Below are the code and all the weights of a small trained network. Each question names an input and a class and asks about switching units off, where a switched-off unit gives its printed mean instead of its output.

import numpy as np


def w(rows, s, z=0):
    codes = np.array(rows[::2]) - 128.0
    scale = np.full(codes.shape[1], s)
    scale[-1] = z or s
    return codes * scale


def f(y):
    return y / 2 * (1 + np.tanh(0.7978845608 * (y + 0.044715 * y**3)))


def log_softmax(a):
    a = a - a.max(-1, keepdims=True)
    return a - np.log(np.exp(a).sum(-1, keepdims=True))


def net(x, mask):
    res = np.array(x, float).reshape(1, 3) / 4 @ E
    y = f(res @ A[0][:, :-1].T + A[0][:, -1])
    res = res + np.where(mask, y, B[0][:, -1]) @ B[0][:, :-1]
    return log_softmax(res[-1] @ U[:, :-1].T + U[:, -1])


A, B = {}, {}
E = w([
[217,179,82,102,172],'x0',
[122,203,107,85,1],'x1',
[62,81,53,58,128],'x2',
],0.011)
A[0] = w([
[154,154,241,196,163,141],'N1',
[115,67,175,227,166,227],'N2',
[185,135,184,234,127,153],'N3',
[186,134,19,52,181,162],'N4',
[77,60,92,200,163,132],'N5',
[153,216,126,68,72,115],'N6',
[152,105,54,72,194,251],'N7',
[10,81,83,47,64,173],'N8',
[178,169,137,199,64,238],'N9',
[156,159,47,122,182,126],'N10',
[176,255,190,150,114,213],'N11',
[220,151,83,66,63,168],'N12',
[103,59,159,170,170,146],'N13',
],0.0086,0.0035)
B[0] = w([
[206,113,208,74,117,228],'N1',
[169,48,237,205,154,238],'N2',
[213,136,208,70,101,224],'N3',
[85,171,53,80,197,217],'N4',
[95,48,117,177,115,196],'N5',
[125,140,65,193,83,204],'N6',
[75,131,112,105,186,222],'N7',
[41,6,176,76,1,255],'N8',
[181,206,146,152,88,217],'N9',
[152,171,102,90,216,178],'N10',
[195,239,119,128,75,244],'N11',
[134,183,37,187,130,202],'N12',
[119,67,147,201,179,202],'N13',
],0.0081,0.0085)
U = w([
[142,114,119,146,130,12],'0',
[40,95,184,86,24,141],'1',
[150,107,114,143,127,2],'2',
[123,190,69,93,236,124],'3',
[170,176,65,254,84,130],'4',
[198,154,222,72,120,164],'5',
[120,64,181,255,193,187],'6',
[76,104,64,55,128,106],'7',
],0.0092,0.0073)

Each question gives the input, the list of numbers given to net, and the class t.
The units are the neurons (one row each of A and B). Each row of codes is followed by its name. A weight is (code - 128) times the scale printed after its matrix; where a second scale follows, it is the last column's (A, B and U).
mask holds one flag per neuron, in row order. A switched-off neuron (its flag False) gives its mean, the last column of its row in B, instead of its output. The means were averaged over made-up inputs and are rounded, as every weight is.
A unit's drop is (log p(t) with every unit on - log p(t) with that unit switched off) / (log p(t) with every unit on - log p(t) with every unit switched off).
The circuit of an input: a set's keep is (log p(t) with only the set's units on - log p(t) with every unit switched off) / (log p(t) with every unit on - log p(t) with every unit switched off). Starting from the 12 units with the biggest drops (on a tie, the unit counted first), units are removed one at a time, each time the one whose removal leaves the highest keep (on an exact tie, the one counted first), for as long as the keep stays at least 0.8.
units of the circuit, in order: the units of the circuit, biggest drop first
unit that matters most: the unit with the biggest drop
k most important neurons: the k neurons with the biggest drops, biggest first
drop of u: that unit's drop, to one decimal
input [3,-5,2], class 3: units of the circuit, in order : N8, N4
input [4,7,6], class 7: 3 most important neurons : N8, N4, N12
input [4,4,2], class 4: unit that matters most : N6
input [2,3,1], class 4: units of the circuit, in order : N12, N1
input [8,0,-3], class 3: 2 most important neurons : N4, N10
input [2,-6,8], class 7: 3 most important neurons : N8, N4, N5
input [4,8,8], class 7: 3 most important neurons : N4, N12, N8
input [5,7,5], class 7: 3 most important neurons : N8, N4, N2
input [-6,-3,-8], class 5: 2 most important neurons : N3, N1
input [2,-3,4], class 3: 2 most important neurons : N8, N4
input [5,4,-8], class 4: 2 most important neurons : N12, N6
input [4,-5,-4], class 5: drop of N3 : 0.2
input [-2,7,-1], class 4: drop of N6 : 0.2
input [-2,-2,-4], class 5: drop of N12 : 0.1
input [5,-5,-7], class 5: drop of N3 : 0.0
input [2,-7,-7], class 5: unit that matters most : N3
